Below are the code and all the weights of a small trained network. Each question names an input and a class and asks about switching units off, where a switched-off unit gives its printed mean instead of its output.

import numpy as np


def w(rows, s, z=0):
    codes = np.array(rows[::2]) - 128.0
    scale = np.full(codes.shape[1], s)
    scale[-1] = z or s
    return codes * scale


def f(y):
    return np.maximum(y, 0)


def log_softmax(a):
    a = a - a.max(-1, keepdims=True)
    return a - np.log(np.exp(a).sum(-1, keepdims=True))


def net(x, mask):
    res = np.array(x, float).reshape(1, 4) / 4 @ E
    y = f(res @ A[0][:, :-1].T + A[0][:, -1])
    res = res + np.where(mask, y, B[0][:, -1]) @ B[0][:, :-1]
    return log_softmax(res[-1] @ U[:, :-1].T + U[:, -1])


A, B = {}, {}
E = w([
[61,152,4,144,146,82,194,63,81,88],'x0',
[184,58,150,4,138,56,149,42,153,109],'x1',
[107,231,138,40,64,34,104,207,126,124],'x2',
[56,56,183,125,108,82,169,144,16,254],'x3',
],0.008)
A[0] = w([
[164,68,142,77,111,78,143,82,143,105,48],'N1',
[97,155,126,184,106,168,120,169,136,141,44],'N2',
[158,156,107,125,157,153,95,108,196,46,111],'N3',
[171,123,158,118,88,159,124,145,143,158,2],'N4',
[108,142,68,122,134,92,166,99,117,115,9],'N5',
[170,144,117,85,154,128,135,84,183,78,105],'N6',
[113,53,142,160,162,169,145,100,94,155,100],'N7',
[101,121,140,130,124,129,138,123,139,111,50],'N8',
[61,48,188,120,124,65,170,121,41,255,66],'N9',
[186,161,92,143,154,139,101,116,196,69,75],'N10',
[90,192,143,92,67,50,120,166,152,122,73],'N11',
[89,184,119,145,101,128,111,202,118,132,70],'N12',
[93,152,59,144,120,96,180,90,88,85,42],'N13',
[146,108,204,115,118,159,70,153,167,160,40],'N14',
[114,189,104,184,106,173,120,158,168,104,79],'N15',
[96,141,63,134,154,90,162,99,104,131,51],'N16',
[174,106,204,119,97,162,111,166,150,145,28],'N17',
[99,143,125,212,142,182,117,149,109,124,94],'N18',
[174,118,189,102,93,171,91,175,163,165,94],'N19',
[115,210,129,75,67,61,100,174,111,126,50],'N20',
[130,115,131,145,155,147,141,117,136,133,59],'N21',
[164,103,155,83,158,71,134,71,153,122,44],'N22',
[138,88,141,168,161,198,165,77,135,118,93],'N23',
[145,69,123,169,174,188,145,103,130,124,96],'N24',
[135,63,97,163,173,195,113,100,157,136,92],'N25',
[159,134,169,146,118,120,149,132,158,148,7],'N26',
[66,160,74,128,129,113,178,82,89,102,47],'N27',
[156,116,195,114,114,160,91,146,129,143,37],'N28',
[178,71,135,53,141,60,136,71,172,88,57],'N29',
[67,153,82,129,131,99,195,102,106,85,56],'N30',
[88,179,103,178,136,192,103,160,120,148,58],'N31',
],0.0092,0.0025)
B[0] = w([
[45,84,169,62,174,149,157,144,52,198,184],'N1',
[81,99,150,101,163,143,128,122,79,169,184],'N2',
[84,226,134,170,22,169,113,190,139,103,216],'N3',
[145,92,103,180,150,137,91,121,167,133,151],'N4',
[168,90,75,161,162,132,98,149,144,144,173],'N5',
[74,174,130,141,87,169,117,168,104,153,190],'N6',
[177,165,164,112,90,73,149,95,125,56,196],'N7',
[137,115,126,144,120,125,142,143,122,135,128],'N8',
[51,252,137,197,1,194,96,217,181,98,252],'N9',
[90,203,142,181,65,137,117,173,154,121,210],'N10',
[215,125,162,81,112,49,208,43,125,60,212],'N11',
[100,96,179,42,157,102,169,107,86,153,191],'N12',
[162,90,83,173,173,147,80,139,181,136,202],'N13',
[163,88,60,175,170,128,94,152,184,139,178],'N14',
[57,126,155,91,134,152,136,172,72,170,207],'N15',
[153,106,80,163,157,129,89,125,173,143,184],'N16',
[154,103,83,170,167,145,92,130,155,124,175],'N17',
[82,77,178,48,172,144,171,116,40,173,206],'N18',
[168,82,67,167,194,154,97,119,168,128,187],'N19',
[201,121,196,92,103,43,189,39,143,32,220],'N20',
[151,139,152,125,136,127,143,108,122,106,148],'N21',
[78,95,152,89,171,155,131,144,53,181,180],'N22',
[181,131,186,74,95,53,179,76,158,80,200],'N23',
[178,145,181,85,106,47,160,48,135,82,199],'N24',
[197,144,163,95,102,65,182,86,132,89,201],'N25',
[138,120,87,153,147,120,112,126,137,140,139],'N26',
[160,103,81,157,167,147,91,142,163,136,198],'N27',
[153,95,55,174,164,137,92,137,161,122,165],'N28',
[55,72,147,71,155,170,162,148,56,189,207],'N29',
[174,83,53,203,173,132,80,142,167,135,196],'N30',
[90,100,158,80,168,147,148,142,87,188,203],'N31',
],0.0071,0.012)
U = w([
[43,254,131,172,22,176,116,177,164,128,154],'0',
[215,125,182,93,126,23,192,38,136,89,57],'1',
[17,55,156,78,211,165,158,135,20,202,254],'2',
[188,59,23,193,237,146,66,128,212,146,52],'3',
],0.0097,0.00059)

Each question gives the input, the list of numbers given to net, and the class t.
The units are the neurons (one row each of A and B). Each row of codes is followed by its name. A weight is (code - 128) times the scale printed after its matrix; where a second scale follows, it is the last column's (A, B and U).
mask holds one flag per neuron, in row order. A switched-off neuron (its flag False) gives its mean, the last column of its row in B, instead of its output. The means were averaged over made-up inputs and are rounded, as every weight is.
A unit's drop is (log p(t) with every unit on - log p(t) with that unit switched off) / (log p(t) with every unit on - log p(t) with every unit switched off).
The circuit of an input: a set's keep is (log p(t) with only the set's units on - log p(t) with every unit switched off) / (log p(t) with every unit on - log p(t) with every unit switched off). Starting from the 12 units with the biggest drops (on a tie, the unit counted first), units are removed one at a time, each time the one whose removal leaves the highest keep (on an exact tie, the one counted first), for as long as the keep stays at least 0.8.
circuit, biggest first: the units of the circuit, biggest drop first
k most important neurons: the k neurons with the biggest drops, biggest first
drop when u is switched off: that unit's drop, to one decimal
input [8,-8,4,4], class 2: 2 most important neurons -> [N12, N18]
input [-8,-8,-5,-5], class 2: circuit, biggest first -> [N18]
input [0,-6,-7,-8], class 0: 2 most important neurons -> [N3, N10]
input [6,7,2,-2], class 2: 2 most important neurons -> [N29, N1]
input [3,-5,7,4], class 1: 2 most important neurons -> [N20, N11]
input [7,-7,0,7], class 0: 2 most important neurons -> [N9, N29]
input [-3,-3,7,6], class 1: 2 most important neurons -> [N20, N11]
input [5,8,-6,4], class 2: 2 most important neurons -> [N29, N1]
input [-6,7,-4,1], class 2: 3 most important neurons -> [N29, N1, N22]
input [-8,2,-5,-8], class 0: 3 most important neurons -> [N3, N10, N6]
input [5,-7,7,4], class 1: 3 most important neurons -> [N20, N11, N29]
input [2,7,-2,-6], class 2: 2 most important neurons -> [N29, N9]
input [-1,-5,8,-7], class 1: 3 most important neurons -> [N20, N11, N9]
input [-2,7,-5,-1], class 2: circuit, biggest first -> [N29]
input [4,-3,-3,-2], class 3: drop when N9 is switched off -> 0.9
input [1,2,-4,7], class 0: drop when N3 is switched off -> 0.0
input [-4,-5,-6,-8], class 0: drop when N10 is switched off -> 0.1
